Below is a small trained network, with its code and all its weights. Each question gives an input and a class and asks what happens when units are switched off, that is, made to give their printed mean instead of their output.

import numpy as np


def w(rows, s, z=0):
    codes = np.array(rows[::2]) - 128.0
    scale = np.full(codes.shape[1], s)
    scale[-1] = z or s
    return codes * scale


def norm(h):
    return h / np.sqrt((h * h).mean(-1, keepdims=True) + 1e-5)


def f(y):
    return y / 2 * (1 + np.tanh(0.7978845608 * (y + 0.044715 * y**3)))


def log_softmax(a):
    a = a - a.max(-1, keepdims=True)
    return a - np.log(np.exp(a).sum(-1, keepdims=True))


def net(x, mask):
    res = np.array(x, float).reshape(1, 7) / 4 @ E
    u = 0
    for l in range(2):
        y = f(norm(res) @ A[l][:, :-1].T + A[l][:, -1])
        res = res + np.where(mask[u : u + 8], y, B[l][:, -1]) @ B[l][:, :-1]
        u += 8
    return log_softmax(norm(res)[-1] @ U[:, :-1].T + U[:, -1])


A, B = {}, {}
E = w([
[32,148,109,209,203,159,105],'x0',
[127,128,129,127,127,129,132],'x1',
[149,26,148,78,202,154,115],'x2',
[129,127,128,129,127,129,125],'x3',
[129,128,128,129,128,128,126],'x4',
[98,90,249,188,103,87,132],'x5',
[128,128,128,128,127,128,126],'x6',
],0.012)
A[0] = w([
[76,162,44,100,175,161,81,48],'0.n0',
[240,128,56,34,60,131,167,152],'0.n1',
[206,82,179,74,32,42,122,110],'0.n2',
[129,178,143,102,21,114,178,155],'0.n3',
[173,2,133,77,181,143,115,190],'0.n4',
[112,129,190,197,141,141,182,34],'0.n5',
[130,112,237,108,72,61,124,20],'0.n6',
[65,111,133,78,210,133,106,2],'0.n7',
],0.0084,0.0037)
B[0] = w([
[248,146,111,231,104,193,187,185],'0.n0',
[29,157,212,36,130,52,1,255],'0.n1',
[200,164,88,205,139,173,209,248],'0.n2',
[111,45,77,195,105,76,119,205],'0.n3',
[55,167,162,18,186,232,166,251],'0.n4',
[106,111,157,102,28,119,17,160],'0.n5',
[252,123,108,230,142,181,150,198],'0.n6',
[205,74,66,128,35,136,21,151],'0.n7',
],0.0068,0.0073)
A[1] = w([
[85,117,202,175,119,112,112,62],'1.n0',
[83,8,157,104,194,130,127,99],'1.n1',
[117,148,20,133,141,175,142,117],'1.n2',
[146,163,114,197,123,110,139,126],'1.n3',
[158,117,51,105,105,50,90,59],'1.n4',
[161,176,92,172,130,131,174,68],'1.n5',
[202,48,110,115,208,197,171,87],'1.n6',
[99,187,109,94,90,45,115,2],'1.n7',
],0.014,0.0072)
B[1] = w([
[99,160,101,97,167,106,121,188],'1.n0',
[247,180,78,167,79,177,104,227],'1.n1',
[104,64,90,121,118,153,136,213],'1.n2',
[152,170,107,57,121,102,142,234],'1.n3',
[188,145,170,200,164,156,113,158],'1.n4',
[175,135,120,72,67,186,156,190],'1.n5',
[20,86,177,160,144,21,143,254],'1.n6',
[114,92,146,235,204,199,74,169],'1.n7',
],0.015,0.0076)
U = w([
[173,165,139,187,174,179,45,254],'0',
[124,128,142,5,161,154,96,102],'1',
[205,171,126,156,40,82,195,61],'2',
[110,69,234,149,151,93,191,143],'3',
[125,133,29,114,65,192,194,57],'4',
[49,5,82,160,156,135,129,46],'5',
[34,202,108,148,142,52,128,143],'6',
],0.026,0.0035)

Each question gives the input, the list of numbers given to net, and the class t.
The units are the neurons (one row each of A and B). Each row of codes is followed by its name. A weight is (code - 128) times the scale printed after its matrix; where a second scale follows, it is the last column's (A, B and U).
mask holds one flag per neuron, layer by layer. A switched-off neuron (its flag False) gives its mean, the last column of its row in B, instead of its output. The means were averaged over made-up inputs and are rounded, as every weight is.
A unit's drop is (log p(t) with every unit on - log p(t) with that unit switched off) / (log p(t) with every unit on - log p(t) with every unit switched off).
The circuit of an input: a set's keep is (log p(t) with only the set's units on - log p(t) with every unit switched off) / (log p(t) with every unit on - log p(t) with every unit switched off). Starting from the 12 units with the biggest drops (on a tie, the unit counted first), units are removed one at a time, each time the one whose removal leaves the highest keep (on an exact tie, the one counted first), for as long as the keep stays at least 0.8.
units of the circuit, in order: the units of the circuit, biggest drop first
top k neurons: the k neurons with the biggest drops, biggest first
top k neurons in layer l: the k neurons of layer l with the biggest drops, biggest first
drop when u is switched off: that unit's drop, to one decimal
input [2,-8,5,4,-3,2,3], class 0: units of the circuit, in order => [1.n1]
input [-7,-1,-5,-6,5,-1,-2], class 0: units of the circuit, in order => [0.n1 1.n7]
input [-8,8,2,0,1,1,0], class 3: top 2 neurons => [0.n2 0.n6]
input [-5,7,0,7,2,-2,-3], class 0: top 3 neurons => [0.n1 1.n7 1.n6]
input [0,3,3,4,1,-8,8], class 1: top 3 neurons in layer 0 => [0.n1 0.n2 0.n6]
input [-4,-5,1,-6,3,-1,7], class 1: top 3 neurons in layer 1 => [1.n6 1.n1 1.n4]
input [-1,3,-2,3,6,8,6], class 2: top 3 neurons => [0.n6 0.n1 1.n6]
input [6,-3,0,6,-4,6,5], class 6: top 2 neurons in layer 1 => [1.n0 1.n7]
input [-7,8,1,-2,7,-3,-2], class 1: top 4 neurons => [0.n1 0.n4 1.n1 1.n6]
input [4,-3,0,3,-1,2,-4], class 6: top 3 neurons => [0.n4 1.n0 1.n7]
input [8,4,7,5,-5,1,-2], class 0: top 3 neurons => [1.n1 0.n2 0.n6]
input [-6,-6,1,7,-1,-5,0], class 1: top 3 neurons => [0.n1 1.n1 0.n4]
input [-7,-5,1,-7,5,0,4], class 1: top 3 neurons => [0.n1 1.n6 0.n4]
input [5,-2,-1,-3,-4,7,0], class 6: units of the circuit, in order => [1.n0]
input [-2,8,6,7,-8,1,-3], class 3: top 2 neurons => [1.n6 1.n3]
input [1,7,-8,8,8,-3,1], class 4: top 2 neurons in layer 0 => [0.n1 0.n5]
input [-2,0,1,-7,-3,0,-2], class 1: top 2 neurons => [0.n1 1.n6]
input [-6,1,4,5,3,1,3], class 3: top 2 neurons in layer 0 => [0.n2 0.n6]
input [-6,-7,1,1,0,-1,1], class 1: top 2 neurons in layer 0 => [0.n1 0.n4]
input [-8,1,5,8,-8,2,-6], class 3: units of the circuit, in order => [1.n6]
input [-7,4,-2,8,0,-5,7], class 0: drop when 0.n1 is switched off => 0.1
input [-8,-2,1,3,3,4,-2], class 3: drop when 0.n2 is switched off => 0.2
input [6,-7,3,8,-3,-7,-4], class 5: drop when 1.n6 is switched off => 0.3
